[[125 149 131 140 136]
 [147 131 117 127 106]
 [108 127 107 131 152]]
->
[[125 149]
 [147 131]
 [108 127]]

[[123 136 127 127 133]
 [123 123 123 130 127]
 [113 142 107 103 114]]
->
[[123 136]
 [123 123]
 [113 142]]

[[140 149 138]
 [141 148 139]
 [141 147 140]
 [141 148 139]]
->
[[140 149]
 [141 148]
 [141 147]]

[[104 132 101]
 [142 108 146]
 [101 108 158]
 [156 123 136]
 [130 108 105]]
->
[[104 132]
 [142 108]
 [101 108]]

[[127 124 128]
 [132 107 117]
 [136 113 141]
 [129 127 128]]
->
[[127 124]
 [132 107]
 [136 113]]

[[128 126 126 126 126]
 [132 132 124 124 126]
 [147 117 116 118 121]
 [145 116 122 124 125]
 [102 136 144 130 126]]
->
[[128 126]
 [132 132]
 [147 117]]
---
[[129 111 104 131 113 118 130 122 126 151 122]
 [128 121 119 125 115 109 141 138 124 130 138]
 [127 119 116 121 112 110 141 140 123 134 140]
 [126 120 120 127 117 120 129 129 130 134 129]
 [124 125 128 121 117 120 131 136 130 125 136]
 [124 118 117 124 113 122 127 129 130 139 129]
 [129 136 137 131 142 144 119 120 129 125 120]]
->
[[129 136 137 131 142 144 119 120 129 125 120]
 [124 125 128 121 117 120 131 136 130 125 136]
 [126 120 120 127 117 120 129 129 130 134 129]
 [128 121 119 125 115 109 141 138 124 130 138]
 [124 118 117 124 113 122 127 129 130 139 129]
 [127 119 116 121 112 110 141 140 123 134 140]
 [129 111 104 131 113 118 130 122 126 151 122]]

[[109 146 104 121 123 101 116 123 119 150 123 122 137 110]
 [135 126 135 126 118 135 132 136 126 128 117 131 119 121]
 [122 138 126 107 124 118 123 119 111 112 129 125 145 123]
 [139 132 140 114 138 138 137 137 121 121 125 126 130 123]
 [142 120 122 128 136 124 121 139 119 147 115 106 127 102]]
->
[[139 132 140 114 138 138 137 137 121 121 125 126 130 123]
 [135 126 135 126 118 135 132 136 126 128 117 131 119 121]
 [122 138 126 107 124 118 123 119 111 112 129 125 145 123]
 [142 120 122 128 136 124 121 139 119 147 115 106 127 102]
 [109 146 104 121 123 101 116 123 119 150 123 122 137 110]]

[[108 121 123 137 131 116 109 143 145 140]
 [134 135 113 135 114 120 138 117 121 138]
 [149 126 149 105 147 151 145 132 120 105]
 [132 126 136 120 134 136 130 129 123 117]]
->
[[149 126 149 105 147 151 145 132 120 105]
 [132 126 136 120 134 136 130 129 123 117]
 [108 121 123 137 131 116 109 143 145 140]
 [134 135 113 135 114 120 138 117 121 138]]

[[132 125 115 124 137 147]
 [130 120 130 124 121 123]
 [131 115 120 122 130 133]
 [131 134 134 129 118 113]
 [128 127 128 126 128 135]
 [137 137 108 117 140 156]
 [134 121 117 118 131 141]
 [128 134 123 116 140 136]
 [136 123 113 118 138 140]
 [129 127 126 138 128 126]]
->
[[131 134 134 129 118 113]
 [130 120 130 124 121 123]
 [128 127 128 126 128 135]
 [129 127 126 138 128 126]
 [128 134 123 116 140 136]
 [131 115 120 122 130 133]
 [134 121 117 118 131 141]
 [132 125 115 124 137 147]
 [136 123 113 118 138 140]
 [137 137 108 117 140 156]]

[[125 148 130 129 127 121]
 [121 139 108 119 123 118]
 [120 142 139 122 125 120]
 [121 147 133 133 124 119]
 [120 138 144 121 120 116]
 [124 150 136 133 126 120]]
->
[[120 138 144 121 120 116]
 [120 142 139 122 125 120]
 [124 150 136 133 126 120]
 [121 147 133 133 124 119]
 [125 148 130 129 127 121]
 [121 139 108 119 123 118]]

[[129 132 125 141 137 116 129 127 131 129 141 133 108]
 [123 133 127 127 138 125 133 130 122 128 144 129 110]
 [123 139 134 128 137 106 131 119 130 128 137 125 145]
 [120 116 124 126 121 128 117 119 116 128 119 123 143]
 [143 118 123 125 116 120 122 121 126 123 147 138 116]
 [124 132 135 131 122 143 137 135 128 124 107 117 141]
 [119 140 129 133 141 124 142 137 138 135 115 129 134]]
->
[[124 132 135 131 122 143 137 135 128 124 107 117 141]
 [123 139 134 128 137 106 131 119 130 128 137 125 145]
 [119 140 129 133 141 124 142 137 138 135 115 129 134]
 [123 133 127 127 138 125 133 130 122 128 144 129 110]
 [129 132 125 141 137 116 129 127 131 129 141 133 108]
 [120 116 124 126 121 128 117 119 116 128 119 123 143]
 [143 118 123 125 116 120 122 121 126 123 147 138 116]]

[[124 147 114 118]
 [126 151 112 115]
 [131 157 106 113]
 [127 153 110 114]
 [124 146 115 119]
 [134 157 103 114]
 [129 155 108 113]
 [125 149 113 117]]
->
[[124 146 115 119]
 [124 147 114 118]
 [125 149 113 117]
 [126 151 112 115]
 [127 153 110 114]
 [129 155 108 113]
 [131 157 106 113]
 [134 157 103 114]]
